In the rows, 128 means zero.
Both labels of each row
[119 133 126 177 132 129 137  97 118 126 119 114 110 130 122 119 144 116
 144 119 148 128 123 109 133 138 128 130 192 132 119 122 223  79]
<24> & Q264
[121 124 133 187 123 154 132 103 125 132 105 108 123 118 134 126 136 124
 147 119 134 134 125 121 128 130 127 123 192 131 131 117 168 102]
<29> & Q724
[120 130 130 175 132 119 140 104 114 128 119 123 105 130 119 128 137 115
 132 124 152 132 121 119 132 133 131 126 186 130 144 118 193  88]
<29> & Q264
[122 134 130 182 126 130 152 110 124 138 134 113 125 123 129 126 140 131
 144 142 124 128 127 119 139 128 112 104 178 137 133 115 222 129]
<24> & Q264
[125 129 127 177 123 121 139 116 119 119 110 112 106 130 111 122 133  74
 142 123 154 131 127 126 129 130 131 136 179 120 116 126 213  68]
<24> & Q264
[106 131 123 230 126 131 152  87 126 128 119  93  95 129 123 113 139 113
 155 140 171 145 115 109 124 124 121 134 223 147 127 118 252  66]
<24> & Q264
[117 128 122 158 127 124 141 108 124 126 113 111 105 124 128 121 132 122
 142 129 155 127 116 118 130 136 136 136 166 131 127 127 187  92]
<29> & Q264
[127 137 132 159 137 121 125 116 118 122 104 118 111 124 122 126 129 110
 148 122 161 128 113 138 128 135 133 128 184 134 123 128 176  76]
<24> & Q264
[107 132 134 214 124 127 144  86 126 129 107 109 113 118 126 122 140 119
 143 123 155 150 126 102 125 141 133 133 210 141 124 123 198  91]
<29> & Q724
[112 135 129 193 128 128 149 104 124 128 133 117 106 134 125 118 153 115
 139 120 153 154 120 102 125 134 125 135 191 120 130 119 163 105]
<29> & Q381
[119 126 132 176 134 131 143 106 128 130 118 116 130 114 122 132 132 133
 134 128 134 132 125 124 125 127 127 112 181 127 129 119 152 129]
<24> & Q724
[110 130 133 163 137 134 161  90 126 132 112 105 112 124 129 125 144 124
 134 117 160 135 124 104 122 132 126 142 182 111 130 131 146  77]
<24> & Q381
[119 136 114 158 131 130 150 110 124 126 121 117 109 126 122 124 135 120
 129 128 157 130 122 122 122 133 132 142 158 124 137 124 163  94]
<24> & Q381
[120 128 126 180 130 138 134  93 133 135 135 131 110 123 124 121 135 111
 135 119 163 138 121 100 122 122 122 133 169 120 139 124 135 120]
<24> & Q381
[125 132 124 156 127 128 135 117 126 126 112 124 106 125 132 122 144 115
 134 136 138 126 113 128 124 136 135 117 169 132 126 128 202 109]
<24> & Q264
[126 127 131 174 127 112 135  97 111 127 111 112 117 121 128 120 139 119
 137 121 152 135 118 113 132 132 130 125 191 130 121 120 200  72]
<29> & Q264
[129 126 135 159 135 119 142 113 131 129 120 125 117 125 129 132 125 127
 131 127 138 134 123 124 126 122 127 137 156 123 132 124 121 120]
<24> & Q381
[122 126 130 200 119 134 140  92 127 128 129 118 114 121 128 122 143 130
 141 130 132 136 134 112 139 125 122 118 198 139 136 117 177 126]
<24> & Q724
[114 133 121 161 131 130 155  90 130 127 128 115 100 130 117 122 129 123
 132 127 155 131 105 104 125 132 130 138 177 116 127 122 161  86]
<29> & Q381
[132 132 133 171 117 130 150  90 128 132 136 113 102 133 126 126 144 117
 128 129 158 137 126  98 127 130 130 152 168 113 127 123 172  83]
<29> & Q381
[129 128 116 152 136 127 148 122 126 132 115 120 121 117 131 134 122 124
 131 141 136 129 120 134 133 120 132 109 164 134 128 123 162 123]
<24> & Q264
[126 126 129 197 126 130 158  79 126 126  99 108  98 129 120 112 145 114
 134 128 168 129 112 132 129 126 130 131 192 112 125 122 167  83]
<29> & Q381
[114 129 128 157 127 134 129 108 121 127 123 122 122 124 127 130 146 119
 133 120 133 126 127 120 127 129 124 115 169 111 131 138 195  81]
<29> & Q291
[119 130 126 168 125 122 145 109 121 124 121 118 104 130 129 128 135 115
 132 128 149 132  98 107 127 131 132 123 175 130 124 120 208  86]
<24> & Q264
[120 125 124 158 126 126 148 113 127 122 117 114  98 125 122 130 133 129
 133 131 148 132 124 117 127 130 132 126 163 131 131 122 190  84]
<29> & Q264
[120 132 130 168 129 130 141 108 123 130 120 116 113 120 127 117 135 125
 136 138 145 123 110 115 128 130 130 110 177 131 127 120 212  92]
<24> & Q264
[108 131 132 170 127 134 138  97 131 129 138 126 107 130 125 124 138 125
 140 127 149 129 116 102 133 132 138 139 163 121 132 120 160 115]
<29> & Q381
[120 129 119 163 118 129 146 111 123 128 119 118 111 118 125 118 135 128
 134 132 144 118 112 118 134 120 126 117 167 134 129 123 203  94]
<24> & Q264
[115 122 126 172 132 136 141  89 127 130 125 116 111 130 117 123 135 118
 125 126 149 137 121 111 124 132 134 126 176 118 128 122 161  97]
<29> & Q381
[118 130 129 204 132 129 146  93 124 125 130 105  93 130 129 114 138 111
 141 120 169 134 118  91 125 137 131 140 202 123 125 110 204  88]
<29> & Q381
[111 129 132 191 126 126 146  89 132 134 125 116 100 133 119 119 130 118
 146 116 161 132 115  97 150 132 132 142 178 117 129 117 150 100]
<29> & Q381
[130 123 143 170 118 132 167 108 123 122 113 100 100 130 125 129 148 113
 129 131 169 130 135 110 131 125 130 146 175 119 132 117 197  69]
<24> & Q659
[123 132 132 172 119 129 156  90 113 124 130 112  98 131 123 122 149 114
 129 129 172 135 120  89 122 142 143 154 156 107 128 122 163  84]
<29> & Q381
[119 129 129 160 136 132 129 113 124 130 121 117 127 123 107 132 128 127
 134 132 135 134 129 124 124 133 131 126 155 125 125 125 148  97]
<24> & Q724
[123 129 107 128 129 127 133 126 136 134 123 132 130 117 143 119 124 133
 142 130 129 123 127 140 127 132 128 109 140 129 128 129 146 118]
<24> & Q264
[123 131 133 188 119 102 142  91 122 118 125 108 103 139 126 115 157 112
 133 118 164 144 138 112 130 136 131 150 186 123 109 123 176  86]
<29> & Q659
[113 143 129 167 125 133 134  95 149 129 131 130 105 134 119 116 132 119
 139 120 148 134 113 117 118 134 129 140 172 120 137 133 155 103]
<29> & Q381
[128 128 126 139 127 130 166 114 123 139 116 117 104 132 122 125 146 120
 124 137 148 122 126 132 135 133 128 129 142 121 129 133 168  92]
<24> & Q659
[119 127 118 165 124 137 141 108 118 119 124 119 110 118 136 121 158 124
 131 125 150 135 115 110 129 135 127 115 179 122 121 131 213  73]
<24> & Q291
[113 127 142 172 130 121 140 100 119 129 115 113 108 123 121 134 153 113
 132  99 155 135 122 109 129 137 134 131 181 117 121 130 205  57]
<29> & Q291
[125 123 127 167 123 134 148 108 129 129 113 120 118 124 128 128 152 121
 126 130 146 131 131 118 127 139 122 120 176 120 123 127 187  61]
<24> & Q291
[112 129 127 177 123 133 147  95 121 126 126 114 103 135 129 118 137 118
 140 123 151 130 120 106 122 135 128 142 182 114 138 127 138  96]
<24> & Q381
